Below is a small trained network, with its code and all its weights. Each question gives an input and a class and asks what happens when units are switched off, that is, made to give their printed mean instead of their output.

import numpy as np


def w(rows, s, z=0):
    codes = np.array(rows[::2]) - 128.0
    scale = np.full(codes.shape[1], s)
    scale[-1] = z or s
    return codes * scale


def f(y):
    return y / 2 * (1 + np.tanh(0.7978845608 * (y + 0.044715 * y**3)))


def log_softmax(a):
    a = a - a.max(-1, keepdims=True)
    return a - np.log(np.exp(a).sum(-1, keepdims=True))


def net(x, mask):
    res = np.array(x, float).reshape(1, 7) / 4 @ E
    y = f(res @ A[0][:, :-1].T + A[0][:, -1])
    res = res + np.where(mask, y, B[0][:, -1]) @ B[0][:, :-1]
    return log_softmax(res[-1] @ U[:, :-1].T + U[:, -1])


A, B = {}, {}
E = w([
[128,128,129],'x0',
[125,128,132],'x1',
[130,127,130],'x2',
[134,1,125],'x3',
[127,127,128],'x4',
[217,130,55],'x5',
[225,124,253],'x6',
],0.0052)
A[0] = w([
[76,125,69,53],'n1',
[237,128,45,33],'n2',
[126,229,118,83],'n3',
[125,228,121,41],'n4',
[182,126,193,3],'n5',
[25,120,211,38],'n6',
[72,121,63,42],'n7',
[78,127,70,45],'n8',
[126,6,113,44],'n9',
[128,128,128,20],'n10',
[137,199,124,24],'n11',
[177,127,203,55],'n12',
[143,67,127,37],'n13',
],0.012,0.0066)
B[0] = w([
[190,134,163,195],'n1',
[105,218,94,221],'n2',
[85,88,161,247],'n3',
[80,112,174,180],'n4',
[183,157,178,143],'n5',
[107,220,82,223],'n6',
[196,132,161,204],'n7',
[187,138,166,177],'n8',
[51,106,185,237],'n9',
[128,252,231,15],'n10',
[84,148,188,90],'n11',
[193,117,151,224],'n12',
[69,166,187,84],'n13',
],0.046,0.0015)
U = w([
[249,144,205,48],'0',
[102,98,84,255],'1',
[108,87,90,249],'2',
[15,102,199,20],'3',
[100,254,54,26],'4',
[122,69,74,146],'5',
],0.0052,0.0069)

Each question gives the input, the list of numbers given to net, and the class t.
The units are the neurons (one row each of A and B). Each row of codes is followed by its name. A weight is (code - 128) times the scale printed after its matrix; where a second scale follows, it is the last column's (A, B and U).
mask holds one flag per neuron, in row order. A switched-off neuron (its flag False) gives its mean, the last column of its row in B, instead of its output. The means were averaged over made-up inputs and are rounded, as every weight is.
A unit's drop is (log p(t) with every unit on - log p(t) with that unit switched off) / (log p(t) with every unit on - log p(t) with every unit switched off).
The circuit of an input: a set's keep is (log p(t) with only the set's units on - log p(t) with every unit switched off) / (log p(t) with every unit on - log p(t) with every unit switched off). Starting from the 12 units with the biggest drops (on a tie, the unit counted first), units are removed one at a time, each time the one whose removal leaves the highest keep (on an exact tie, the one counted first), for as long as the keep stays at least 0.8.
units of the circuit, in order: the units of the circuit, biggest drop first
unit that matters most: the unit with the biggest drop
k most important neurons: the k neurons with the biggest drops, biggest first
drop of u: that unit's drop, to one decimal
input [4,0,-1,-6,4,4,5], class 3: 3 most important neurons	(n3; n4; n11)
input [-7,-1,0,0,1,8,-3], class 4: most important neuron	(n2)
input [4,5,0,5,2,-2,7], class 0: 2 most important neurons	(n12; n5)
input [4,-6,6,-8,-3,-8,-6], class 3: 3 most important neurons	(n3; n4; n11)
input [5,-4,3,8,-4,-6,4], class 3: 2 most important neurons	(n9; n13)
input [0,1,2,-6,7,-4,-2], class 3: 2 most important neurons	(n3; n4)
input [-4,-5,1,7,2,6,-1], class 3: 2 most important neurons	(n9; n13)
input [-4,0,0,-8,-6,-8,0], class 3: units of the circuit, in order	(n3; n4)
input [5,5,-3,-3,6,6,2], class 4: 3 most important neurons	(n2; n9; n12)
input [-2,-4,-2,2,-3,-5,3], class 4: 4 most important neurons	(n6; n3; n9; n4)
input [5,5,0,6,-3,6,-3], class 3: 2 most important neurons	(n9; n13)
input [-5,-6,-2,8,-3,4,8], class 0: 3 most important neurons	(n12; n5; n3)
input [7,2,-5,-3,5,-8,8], class 0: 3 most important neurons	(n12; n5; n2)
input [3,5,-1,-6,6,-8,7], class 4: unit that matters most	n6
input [-5,-5,-5,7,-6,-8,-3], class 4: 2 most important neurons	(n6; n3)
input [5,-5,-6,2,-8,8,4], class 4: drop of n2	0.8
input [-1,5,4,6,-7,2,5], class 3: drop of n1	0.1
input [3,-5,6,-3,3,0,8], class 0: drop of n5	0.1
